Below is a small trained network, with its code and all its weights. Each question gives an input and a target symbol and asks what happens when units are switched off, that is, made to give their printed mean instead of their output.

import numpy as np


def w(rows, s, z=0):
    codes = np.array(rows[::2]) - 128.0
    scale = np.full(codes.shape[1], s)
    scale[-1] = z or s
    return codes * scale


def norm(h):
    return h / np.sqrt((h * h).mean(-1, keepdims=True) + 1e-5)


def f(y):
    return y / 2 * (1 + np.tanh(0.7978845608 * (y + 0.044715 * y**3)))


def softmax(a):
    e = np.exp(a - a.max(-1, keepdims=True))
    return e / e.sum(-1, keepdims=True)


def log_softmax(a):
    a = a - a.max(-1, keepdims=True)
    return a - np.log(np.exp(a).sum(-1, keepdims=True))


def net(x, mask):
    ids = ['ΘΛΞΨαδζησ'.index(c) for c in x.split()]
    T = len(ids)
    res = E[ids] + P[:T]
    u = 0
    for l in range(2):
        r = norm(res)
        for j in range(3):
            rows = slice(4 * j, 4 * j + 4)
            q, k, v = (r @ M[l][rows].T for M in (Q, K, V))
            z = softmax(np.where(np.tri(T) > 0, q @ k.T / 4**0.5, -1e9)) @ v
            o = O[l][rows]
            res = res + np.where(mask[u + j], z, o[:, -1]) @ o[:, :-1]
        u += 3
        y = f(norm(res) @ A[l][:, :-1].T + A[l][:, -1])
        res = res + np.where(mask[u : u + 12], y, B[l][:, -1]) @ B[l][:, :-1]
        u += 12
    return log_softmax(norm(res)[-1] @ U[:, :-1].T + U[:, -1])


Q, K, V, O, A, B = {}, {}, {}, {}, {}, {}
E = w([
[122,127,144,119,151,145,82],'Θ',
[131,109,130,117,120,152,81],'Λ',
[144,111,153,143,137,120,92],'Ξ',
[145,51,85,100,110,101,131],'Ψ',
[151,181,108,135,94,109,118],'α',
[141,125,157,108,135,1,109],'δ',
[180,131,165,98,134,131,155],'ζ',
[118,99,122,135,166,112,102],'η',
[128,124,142,130,177,103,117],'σ',
],0.0089)
P = w([
[73,205,207,27,4,116,172],'0',
[151,114,206,112,87,38,34],'1',
[172,126,171,96,122,76,41],'2',
[185,127,148,100,139,80,70],'3',
[187,118,137,120,149,96,72],'4',
[195,121,120,114,181,111,81],'5',
[183,104,126,145,168,124,89],'6',
[180,109,105,134,206,141,103],'7',
[161,98,127,174,175,146,107],'8',
[157,95,103,156,214,171,119],'9',
[149,79,131,206,176,165,124],'10',
[151,84,89,175,226,194,146],'11',
[132,56,130,220,177,184,143],'12',
[129,58,114,198,218,216,157],'13',
],0.0034)
Q[0] = w([
[178,66,140,145,168,140,96],'0.h0',
[137,120,83,120,146,139,127],'0.h0',
[54,130,152,103,122,112,160],'0.h0',
[151,140,109,59,133,82,90],'0.h0',
[94,159,94,9,73,68,188],'0.h1',
[210,152,23,218,127,41,173],'0.h1',
[8,227,114,169,142,113,65],'0.h1',
[150,187,126,116,100,121,187],'0.h1',
[113,190,144,85,75,86,205],'0.h2',
[226,131,154,147,132,103,147],'0.h2',
[86,141,95,104,158,128,77],'0.h2',
[104,182,155,138,234,156,115],'0.h2',
],0.013)
K[0] = w([
[110,158,94,153,130,159,160],'0.h0',
[147,111,135,149,116,141,135],'0.h0',
[149,118,121,75,94,100,121],'0.h0',
[174,152,113,144,147,119,102],'0.h0',
[222,153,113,112,204,121,76],'0.h1',
[178,148,107,249,71,144,120],'0.h1',
[148,137,127,78,48,82,58],'0.h1',
[134,112,139,163,146,91,110],'0.h1',
[185,140,98,144,148,112,72],'0.h2',
[134,128,95,177,140,180,159],'0.h2',
[142,126,157,113,90,112,129],'0.h2',
[80,134,154,184,96,107,131],'0.h2',
],0.017)
V[0] = w([
[172,103,75,144,76,153,105],'0.h0',
[184,39,148,113,89,80,169],'0.h0',
[55,120,40,75,92,114,102],'0.h0',
[116,92,188,2,149,143,128],'0.h0',
[146,149,147,76,115,194,87],'0.h1',
[115,124,138,144,219,126,120],'0.h1',
[93,157,141,98,186,53,130],'0.h1',
[196,188,218,119,153,152,201],'0.h1',
[85,55,213,105,121,101,122],'0.h2',
[168,127,129,188,106,119,109],'0.h2',
[133,106,169,155,148,132,116],'0.h2',
[90,121,150,81,172,144,140],'0.h2',
],0.0088)
O[0] = w([
[142,96,161,158,51,146,136,177],'0.h0',
[142,199,180,101,148,127,185,102],'0.h0',
[185,90,110,43,127,184,120,77],'0.h0',
[202,215,63,104,171,71,159,106],'0.h0',
[178,100,87,157,162,181,124,209],'0.h1',
[127,95,154,121,96,121,222,1],'0.h1',
[173,163,208,171,139,116,180,140],'0.h1',
[75,140,163,104,254,220,163,234],'0.h1',
[233,105,157,210,156,167,163,126],'0.h2',
[100,164,145,150,99,88,135,149],'0.h2',
[116,134,174,146,164,132,178,102],'0.h2',
[147,93,140,114,184,171,152,85],'0.h2',
],0.0061,0.0057)
A[0] = w([
[110,170,69,180,134,158,151,122],'0.n0',
[125,190,136,156,89,165,217,61],'0.n1',
[155,124,70,85,124,209,159,122],'0.n2',
[140,101,28,72,131,93,254,125],'0.n3',
[102,53,148,123,177,112,115,134],'0.n4',
[138,119,147,149,153,161,174,95],'0.n5',
[81,160,75,66,118,186,139,114],'0.n6',
[102,101,217,44,157,146,176,115],'0.n7',
[102,128,128,205,118,139,139,143],'0.n8',
[159,7,90,87,112,103,188,152],'0.n9',
[106,58,197,57,159,2,171,3],'0.n10',
[132,179,134,124,44,181,134,124],'0.n11',
],0.0086,0.0033)
B[0] = w([
[137,224,120,162,129,116,108,203],'0.n0',
[141,57,68,71,97,71,89,85],'0.n1',
[79,181,200,57,198,162,179,178],'0.n2',
[254,97,172,47,98,140,217,99],'0.n3',
[145,133,96,161,194,85,99,249],'0.n4',
[132,135,179,205,96,93,137,204],'0.n5',
[186,151,143,197,26,93,96,218],'0.n6',
[15,166,123,155,123,123,252,171],'0.n7',
[151,184,99,117,130,103,103,229],'0.n8',
[73,138,2,152,122,99,218,124],'0.n9',
[121,103,218,102,145,25,40,126],'0.n10',
[154,221,173,140,49,142,150,179],'0.n11',
],0.0084,0.0017)
Q[1] = w([
[146,93,154,132,188,213,119],'1.h0',
[96,75,133,91,101,92,146],'1.h0',
[157,135,95,74,148,153,103],'1.h0',
[170,116,160,90,149,137,184],'1.h0',
[164,151,146,97,141,182,109],'1.h1',
[132,148,126,216,96,147,140],'1.h1',
[150,75,119,150,156,148,113],'1.h1',
[143,85,100,158,100,149,61],'1.h1',
[250,51,140,148,177,161,176],'1.h2',
[74,234,28,143,80,197,171],'1.h2',
[132,80,135,127,107,92,178],'1.h2',
[149,178,100,113,87,70,125],'1.h2',
],0.017)
K[1] = w([
[209,144,124,97,178,190,154],'1.h0',
[102,93,123,232,109,137,152],'1.h0',
[183,87,146,146,127,150,81],'1.h0',
[191,126,140,156,159,132,193],'1.h0',
[176,122,81,120,154,194,125],'1.h1',
[32,130,119,188,110,156,133],'1.h1',
[170,56,151,175,140,132,95],'1.h1',
[100,138,129,214,137,107,60],'1.h1',
[194,202,58,39,122,153,174],'1.h2',
[47,54,92,199,80,248,153],'1.h2',
[126,166,95,198,108,93,119],'1.h2',
[115,69,112,114,104,86,101],'1.h2',
],0.014)
V[1] = w([
[148,211,49,34,104,212,147],'1.h0',
[100,150,166,5,168,2,102],'1.h0',
[235,141,142,135,133,112,79],'1.h0',
[177,117,153,142,146,68,96],'1.h0',
[78,51,73,170,79,197,97],'1.h1',
[235,210,28,172,94,232,176],'1.h1',
[193,146,151,62,39,131,171],'1.h1',
[190,132,154,124,199,44,92],'1.h1',
[112,6,161,124,64,252,120],'1.h2',
[198,247,90,71,93,189,155],'1.h2',
[50,159,53,223,133,104,134],'1.h2',
[94,121,211,91,90,196,113],'1.h2',
],0.0075)
O[1] = w([
[52,40,45,137,188,192,190,229],'1.h0',
[225,77,165,123,221,63,151,156],'1.h0',
[169,190,126,135,127,185,204,253],'1.h0',
[184,177,149,125,128,119,159,171],'1.h0',
[168,224,138,58,197,51,150,95],'1.h1',
[111,9,204,213,170,51,93,216],'1.h1',
[68,130,97,216,191,121,76,34],'1.h1',
[61,113,133,112,36,185,139,198],'1.h1',
[168,73,97,255,81,170,223,12],'1.h2',
[97,127,76,110,14,91,41,191],'1.h2',
[174,116,165,69,174,191,74,79],'1.h2',
[190,129,62,137,110,101,205,107],'1.h2',
],0.0052,0.0045)
A[1] = w([
[34,98,142,63,7,60,102,31],'1.n0',
[141,136,197,162,140,112,223,125],'1.n1',
[182,218,56,35,108,180,154,31],'1.n2',
[156,131,216,84,114,6,157,5],'1.n3',
[75,74,44,95,111,101,133,15],'1.n4',
[95,124,121,173,121,115,128,158],'1.n5',
[162,174,165,146,125,156,123,125],'1.n6',
[98,154,126,131,137,128,226,90],'1.n7',
[197,117,107,174,132,150,153,40],'1.n8',
[104,77,140,132,168,180,168,9],'1.n9',
[123,114,153,87,163,110,86,151],'1.n10',
[163,96,98,137,91,82,209,183],'1.n11',
],0.012,0.0028)
B[1] = w([
[105,108,127,139,73,101,3,254],'1.n0',
[67,143,116,109,87,107,144,206],'1.n1',
[152,169,144,6,100,165,136,243],'1.n2',
[195,51,161,94,140,33,118,208],'1.n3',
[58,87,99,99,164,148,168,154],'1.n4',
[149,125,124,80,136,114,137,234],'1.n5',
[108,74,127,110,142,145,144,242],'1.n6',
[88,134,171,155,97,103,140,155],'1.n7',
[152,134,84,142,93,134,165,152],'1.n8',
[152,174,102,120,121,80,124,217],'1.n9',
[135,136,140,153,93,122,168,235],'1.n10',
[155,108,214,145,134,210,76,144],'1.n11',
],0.02,0.0036)
U = w([
[231,181,30,162,138,81,144,106],'Θ',
[176,110,137,199,5,174,194,116],'Λ',
[30,192,158,136,93,66,201,131],'Ξ',
[118,77,215,176,174,223,105,127],'Ψ',
[99,139,111,147,57,111,2,195],'α',
[181,47,186,106,142,35,162,162],'δ',
[164,177,142,11,101,186,136,220],'ζ',
[66,36,29,92,179,140,140,50],'η',
[122,218,156,156,250,117,94,2],'σ',
],0.0062,0.00091)

Each question gives the input, a string of symbols that net reads in full, and the target symbol t.
The units are the heads (4 rows each of Q, K, V and O) and the neurons (one row each of A and B). Each row of codes is followed by its name. A weight is (code - 128) times the scale printed after its matrix; where a second scale follows, it is the last column's (O, A, B and U).
mask holds one flag per unit, layer by layer, with each layer's heads first. A switched-off unit (its flag False) gives its mean, the last column of its rows in O or B, instead of its output. The means were averaged over made-up inputs and are rounded, as every weight is.
A unit's drop is (log p(t) with every unit on - log p(t) with that unit switched off) / (log p(t) with every unit on - log p(t) with every unit switched off).
The circuit of an input: a set's keep is (log p(t) with only the set's units on - log p(t) with every unit switched off) / (log p(t) with every unit on - log p(t) with every unit switched off). Starting from the 12 units with the biggest drops (on a tie, the unit counted first), units are removed one at a time, each time the one whose removal leaves the highest keep (on an exact tie, the one counted first), for as long as the keep stays at least 0.8.
units of the circuit, in order: the units of the circuit, biggest drop first
most important unit: the unit with the biggest drop
top k neurons: the k neurons with the biggest drops, biggest first
top k neurons in layer l: the k neurons of layer l with the biggest drops, biggest first
heads that matter: for each layer, one digit per head in row order, 1 if its drop is at least 0.15 and else 0, layers parted by /
input ζ α α Λ Λ Θ Ξ α Λ, target σ: top neuron => 1.n9
input ζ α α α α α Θ Λ Θ σ Ξ, target σ: heads that matter => 110 / 000
input α α α Λ α Λ Λ α Ξ ζ α, target Ξ: heads that matter => 101 / 001
input σ ζ Ξ α Ψ ζ Λ Λ Ξ α α Θ η, target Ξ: heads that matter => 111 / 000
input α Θ α Λ Ξ Θ δ α σ, target ζ: units of the circuit, in order => 1.h1; 1.n2
input σ Ξ Θ Ψ Θ α Θ Ξ σ α ζ Λ Λ, target Ξ: units of the circuit, in order => 0.h1; 1.n1
input α α α Ψ, target η: heads that matter => 000 / 000
input δ η α Λ α Λ α Ξ ζ Θ δ α Λ, target δ: heads that matter => 100 / 000
input Ξ Λ Θ, target Ψ: heads that matter => 101 / 011
input Θ ζ α Θ Θ Λ Θ Λ α ζ α η η, target Θ: heads that matter => 101 / 000
input η α Θ α α Θ ζ ζ α α δ α Θ α, target Θ: top 3 neurons => 0.n10; 0.n8; 1.n0
input Ξ Λ α Λ Ξ η α α ζ Θ α, target ζ: units of the circuit, in order => 1.n2; 1.h1
input ζ Ξ Λ Θ Ψ α α Θ Θ, target σ: units of the circuit, in order => 0.h1; 1.n9; 1.n2
input α Λ η σ α α σ Ψ α σ Θ α ζ α, target ζ: heads that matter => 100 / 011
input Λ α α Λ Ξ Ξ ζ α Ξ δ α Ξ, target η: most important unit => 0.h0
input Λ α δ Ψ α, target δ: heads that matter => 100 / 111
input α Λ Λ ζ Λ Θ Λ α σ α, target σ: heads that matter => 111 / 011
input α α Ξ α Λ ζ α, target Λ: units of the circuit, in order => 0.h0; 1.h2
input Ξ Λ α α Ξ α Ξ α α α Λ Θ, target Ψ: heads that matter => 001 / 001
input σ Λ Ξ σ, target Ξ: most important unit => 0.h1
input ζ Θ Ξ ζ Λ δ Λ Λ Λ ζ Ψ Ψ, target Ξ: heads that matter => 010 / 000
input η δ Θ δ α α α δ σ σ Λ Ξ Ψ α, target δ: top 2 neurons => 1.n3; 0.n6
input Θ Ψ α α Ξ α η Ξ σ, target Θ: heads that matter => 101 / 000
input Λ δ Ξ α δ Θ Ψ Λ η Ξ Θ Θ, target η: heads that matter => 101 / 001
input δ Λ α Ξ α α Ξ σ σ Λ, target δ: heads that matter => 110 / 000
input α σ σ δ Λ α, target σ: top 4 neurons in layer 1 => 1.n0; 1.n2; 1.n3; 1.n1
input Λ η Λ α η, target η: most important unit => 1.h2
input α α α α Ξ α, target Ξ: top 2 neurons => 0.n11; 1.n0
input Λ Ξ Ψ, target Ψ: top 2 neurons in layer 0 => 0.n3; 0.n9
input ζ α Λ Θ Θ Ξ Λ α, target Λ: top 2 neurons => 1.n0; 1.n2
